Below is a small trained network, with its code and all its weights. Each question gives an input and a target symbol and asks what happens when units are switched off, that is, made to give their printed mean instead of their output.

import numpy as np


def w(rows, s, z=0):
    codes = np.array(rows[::2]) - 128.0
    scale = np.full(codes.shape[1], s)
    scale[-1] = z or s
    return codes * scale


def f(y):
    return np.maximum(y, 0)


def softmax(a):
    e = np.exp(a - a.max(-1, keepdims=True))
    return e / e.sum(-1, keepdims=True)


def log_softmax(a):
    a = a - a.max(-1, keepdims=True)
    return a - np.log(np.exp(a).sum(-1, keepdims=True))


def net(x, mask):
    ids = ['ΓΛΠΩβεζηξστ'.index(c) for c in x.split()]
    T = len(ids)
    res = E[ids] + P[:T]
    u = 0
    for l in range(2):
        r = res
        for j in range(3):
            rows = slice(2 * j, 2 * j + 2)
            q, k, v = (r @ M[l][rows].T for M in (Q, K, V))
            z = softmax(np.where(np.tri(T) > 0, q @ k.T / 2**0.5, -1e9)) @ v
            o = O[l][rows]
            res = res + np.where(mask[u + j], z, o[:, -1]) @ o[:, :-1]
        u += 3
        y = f(res @ A[l][:, :-1].T + A[l][:, -1])
        res = res + np.where(mask[u : u + 4], y, B[l][:, -1]) @ B[l][:, :-1]
        u += 4
    return log_softmax(res[-1] @ U[:, :-1].T + U[:, -1])


Q, K, V, O, A, B = {}, {}, {}, {}, {}, {}
E = w([
[152,154,126,9,105,90,171,70,213,116],'Γ',
[89,192,70,108,173,122,19,118,112,47],'Λ',
[117,181,50,89,167,117,106,102,137,67],'Π',
[115,113,186,35,135,188,112,106,86,148],'Ω',
[156,178,85,123,194,109,162,91,42,75],'β',
[168,135,144,199,138,1,100,105,178,249],'ε',
[148,212,83,106,45,143,162,141,40,109],'ζ',
[47,104,156,150,1,67,94,165,100,38],'η',
[173,39,45,179,143,68,179,185,86,68],'ξ',
[209,76,136,88,70,139,55,132,77,82],'σ',
[171,106,154,164,78,187,123,27,184,60],'τ',
],0.016)
P = w([
[66,86,51,117,108,61,99,54,47,227],'0',
[81,127,64,121,119,78,109,67,61,196],'1',
[89,144,81,133,115,92,115,80,65,171],'2',
[109,147,93,126,132,107,106,100,78,142],'3',
[122,149,121,130,131,117,125,112,75,124],'4',
[134,149,141,118,135,134,125,129,75,105],'5',
[151,151,157,122,140,145,137,148,94,91],'6',
[162,144,169,113,143,160,143,166,103,70],'7',
[172,133,186,116,154,160,154,186,101,53],'8',
[182,140,214,127,152,172,157,205,110,34],'9',
[192,123,220,112,161,173,175,219,112,18],'10',
[217,92,207,84,170,198,152,239,116,2],'11',
],0.01)
Q[0] = w([
[153,128,131,75,107,93,130,121,145,110],'L0H0',
[108,124,107,162,136,113,138,118,131,139],'L0H0',
[130,87,134,95,124,172,88,102,172,139],'L0H1',
[177,176,79,106,167,110,122,88,65,6],'L0H1',
[98,116,144,193,123,99,110,138,163,178],'L0H2',
[107,65,187,111,114,146,112,128,211,201],'L0H2',
],0.015)
K[0] = w([
[123,115,161,121,163,161,131,199,75,73],'L0H0',
[128,108,115,138,131,105,137,142,123,150],'L0H0',
[145,130,139,139,171,136,115,32,163,116],'L0H1',
[187,132,172,120,115,176,182,251,120,30],'L0H1',
[114,115,108,163,122,61,82,77,129,233],'L0H2',
[77,171,63,112,133,110,126,59,97,246],'L0H2',
],0.011)
V[0] = w([
[81,26,9,64,100,101,96,73,92,234],'L0H0',
[129,121,211,85,84,113,64,150,119,190],'L0H0',
[254,168,120,144,134,97,250,228,103,180],'L0H1',
[139,64,133,163,251,115,129,5,152,127],'L0H1',
[180,11,156,178,49,144,92,71,119,50],'L0H2',
[225,198,199,20,140,196,77,41,126,125],'L0H2',
],0.0055)
O[0] = w([
[93,115,53,98,51,161,169,169,152,121,230],'L0H0',
[134,142,154,101,111,112,167,139,58,127,40],'L0H0',
[154,145,107,126,149,170,72,110,128,153,203],'L0H1',
[92,108,110,189,84,188,185,153,105,42,90],'L0H1',
[93,153,146,180,141,112,96,2,161,152,165],'L0H2',
[189,139,123,145,61,69,92,104,102,93,255],'L0H2',
],0.0093,0.0044)
A[0] = w([
[53,94,186,134,156,132,168,161,146,152,94],'L0N0',
[92,254,100,148,162,149,87,167,211,91,2],'L0N1',
[153,130,76,21,213,106,67,193,69,149,85],'L0N2',
[127,78,61,185,184,92,95,134,139,125,158],'L0N3',
],0.0062,0.0035)
B[0] = w([
[177,192,83,134,160,145,101,147,147,114,133],'L0N0',
[186,126,90,141,173,163,253,112,45,137,152],'L0N1',
[133,197,181,194,42,103,205,131,130,166,254],'L0N2',
[129,99,96,121,124,66,179,212,74,159,181],'L0N3',
],0.0075,0.0059)
Q[1] = w([
[101,65,126,114,109,125,138,171,200,123],'L1H0',
[125,138,132,8,150,69,130,77,205,139],'L1H0',
[51,34,189,120,104,162,152,113,254,120],'L1H1',
[142,92,161,74,115,109,208,180,157,122],'L1H1',
[119,41,168,116,168,213,166,194,161,210],'L1H2',
[110,88,185,65,74,57,104,115,216,176],'L1H2',
],0.0087)
K[1] = w([
[130,114,32,97,117,95,182,129,124,129],'L1H0',
[106,145,140,5,94,136,146,118,254,79],'L1H0',
[38,133,62,107,84,100,149,90,121,131],'L1H1',
[101,166,93,77,169,72,132,138,85,164],'L1H1',
[46,112,23,113,132,87,115,91,85,146],'L1H2',
[87,168,100,56,61,142,154,86,115,125],'L1H2',
],0.0099)
V[1] = w([
[39,154,68,116,47,105,44,252,179,96],'L1H0',
[161,214,184,126,222,115,51,144,173,58],'L1H0',
[64,208,200,207,28,229,237,111,214,7],'L1H1',
[100,181,105,222,105,70,217,117,208,161],'L1H1',
[85,11,128,237,39,107,144,178,168,173],'L1H2',
[163,236,170,122,156,254,165,137,126,64],'L1H2',
],0.0043)
O[1] = w([
[67,101,243,171,163,74,109,107,134,149,138],'L1H0',
[11,127,104,64,37,105,171,160,142,148,4],'L1H0',
[127,108,97,55,212,42,82,155,95,181,177],'L1H1',
[139,131,142,71,63,114,96,206,99,223,179],'L1H1',
[224,254,174,53,89,152,63,99,113,90,48],'L1H2',
[116,102,55,122,149,123,124,138,79,202,157],'L1H2',
],0.0058,0.004)
A[1] = w([
[177,144,129,95,71,137,101,61,160,180,62],'L1N0',
[145,165,255,87,163,130,75,67,219,170,143],'L1N1',
[137,63,193,216,147,37,2,90,157,163,5],'L1N2',
[237,58,182,152,79,113,36,181,181,107,117],'L1N3',
],0.0056,0.0031)
B[1] = w([
[26,30,110,204,185,187,166,126,188,75,251],'L1N0',
[92,60,80,186,217,145,89,202,23,116,232],'L1N1',
[139,253,113,128,5,203,173,207,203,84,229],'L1N2',
[82,154,53,71,201,104,148,3,105,255,254],'L1N3',
],0.0063,0.0031)
U = w([
[139,112,151,145,145,117,113,134,134,137,87],'Γ',
[57,137,178,173,124,83,77,182,119,97,207],'Λ',
[123,130,93,43,112,107,168,153,225,115,251],'Π',
[129,132,150,148,135,109,125,134,135,121,50],'Ω',
[120,48,26,208,140,161,140,226,88,91,134],'β',
[200,133,253,81,103,161,90,159,73,75,224],'ε',
[198,172,137,196,67,84,149,140,156,230,81],'ζ',
[43,121,166,145,191,126,162,96,111,185,138],'η',
[103,208,123,85,171,214,161,122,144,140,13],'ξ',
[119,146,144,230,123,136,122,34,159,96,114],'σ',
[179,119,127,86,187,97,26,112,131,156,178],'τ',
],0.0063,0.0029)

Each question gives the input, a string of symbols that net reads in full, and the target symbol t.
The units are the heads (2 rows each of Q, K, V and O) and the neurons (one row each of A and B). Each row of codes is followed by its name. A weight is (code - 128) times the scale printed after its matrix; where a second scale follows, it is the last column's (O, A, B and U).
mask holds one flag per unit, layer by layer, with each layer's heads first. A switched-off unit (its flag False) gives its mean, the last column of its rows in O or B, instead of its output. The means were averaged over made-up inputs and are rounded, as every weight is.
A unit's drop is (log p(t) with every unit on - log p(t) with that unit switched off) / (log p(t) with every unit on - log p(t) with every unit switched off).
The circuit of an input: a set's keep is (log p(t) with only the set's units on - log p(t) with every unit switched off) / (log p(t) with every unit on - log p(t) with every unit switched off). Starting from the 12 units with the biggest drops (on a tie, the unit counted first), units are removed one at a time, each time the one whose removal leaves the highest keep (on an exact tie, the one counted first), for as long as the keep stays at least 0.8.
circuit, biggest first: the units of the circuit, biggest drop first
top k neurons: the k neurons with the biggest drops, biggest first
k most important neurons of layer l: the k neurons of layer l with the biggest drops, biggest first
drop of u: that unit's drop, to one decimal
input Γ β β β β ζ Λ β β Γ, target τ: 2 most important neurons of layer 1	[L1N3, L1N1]
input Γ β σ ζ, target σ: top 2 neurons	[L1N0, L0N2]
input Ω β β Λ ε β ε σ ζ Γ ξ Π, target ξ: circuit, biggest first	[L0H2, L0N1, L1H2]
input ξ ζ Γ τ Λ ξ Π β, target ξ: circuit, biggest first	[L0H2, L1H0, L1H2]
input ξ ζ Γ τ Ω β σ β Π, target σ: circuit, biggest first	[L1H1, L0H2, L0H0]
input β Ω Γ Γ ξ Λ Ω β Π, target β: circuit, biggest first	[L1H2, L0N1, L0H2]
input Ω β Π Λ τ β Π, target τ: circuit, biggest first	[L1H1, L0H2, L0H1]
input β τ Π Λ β σ ζ Γ Π, target ζ: circuit, biggest first	[L0H1, L0N2]
input σ Ω β ξ ζ σ Π ζ Γ ε β, target ε: circuit, biggest first	[L1H2]
input β Π Λ β Γ Γ β, target β: circuit, biggest first	[L1H2, L0H1]
input ζ ζ β, target ζ: circuit, biggest first	[L0N2, L0H1, L1H1]
input β ζ η Π, target η: circuit, biggest first	[L0H2, L1H0]
input β β Λ, target β: circuit, biggest first	[L0H1, L0H2]
input Γ β Λ Γ, target τ: 2 most important neurons of layer 0	[L0N2, L0N1]
input Γ Ω ε β Λ β β ζ ζ Ω Λ, target ζ: circuit, biggest first	[L0H1, L0N2]
input β β Λ β β τ Γ β, target τ: circuit, biggest first	[L1H1, L0H2, L0H1]
input β τ ζ Λ, target τ: circuit, biggest first	[L0H1]
input Λ Λ β β β β Λ β β β ε Λ, target ε: top 2 neurons	[L0N1, L1N0]
input β β Γ σ Λ σ β β η Γ Λ, target η: 2 most important neurons of layer 0	[L0N1, L0N2]
input τ β β ζ ζ β Γ β τ σ, target τ: circuit, biggest first	[L0H2, L0H1, L1H1]
input Γ β Λ, target β: most important neuron of layer 1	[L1N3]
input β Λ ξ ζ, target ξ: top 2 neurons	[L0N1, L0N3]
input ξ ζ Γ β β ζ β ζ, target ζ: drop of L1H0	0.0
input Γ Ω η Γ Ω η Γ β β τ ξ ζ, target τ: drop of L1N2	0.1
input τ ζ ζ Π Λ β ε ε Λ, target ε: drop of L0N1	0.2
input Γ Γ Γ ε η Λ Γ Ω Γ ζ σ, target σ: drop of L0H2	0.5
input ζ β Ω, target ε: most important neuron of layer 1	[L1N3]
input Λ Γ σ τ ζ β Π, target ζ: 2 most important neurons of layer 0	[L0N2, L0N1]
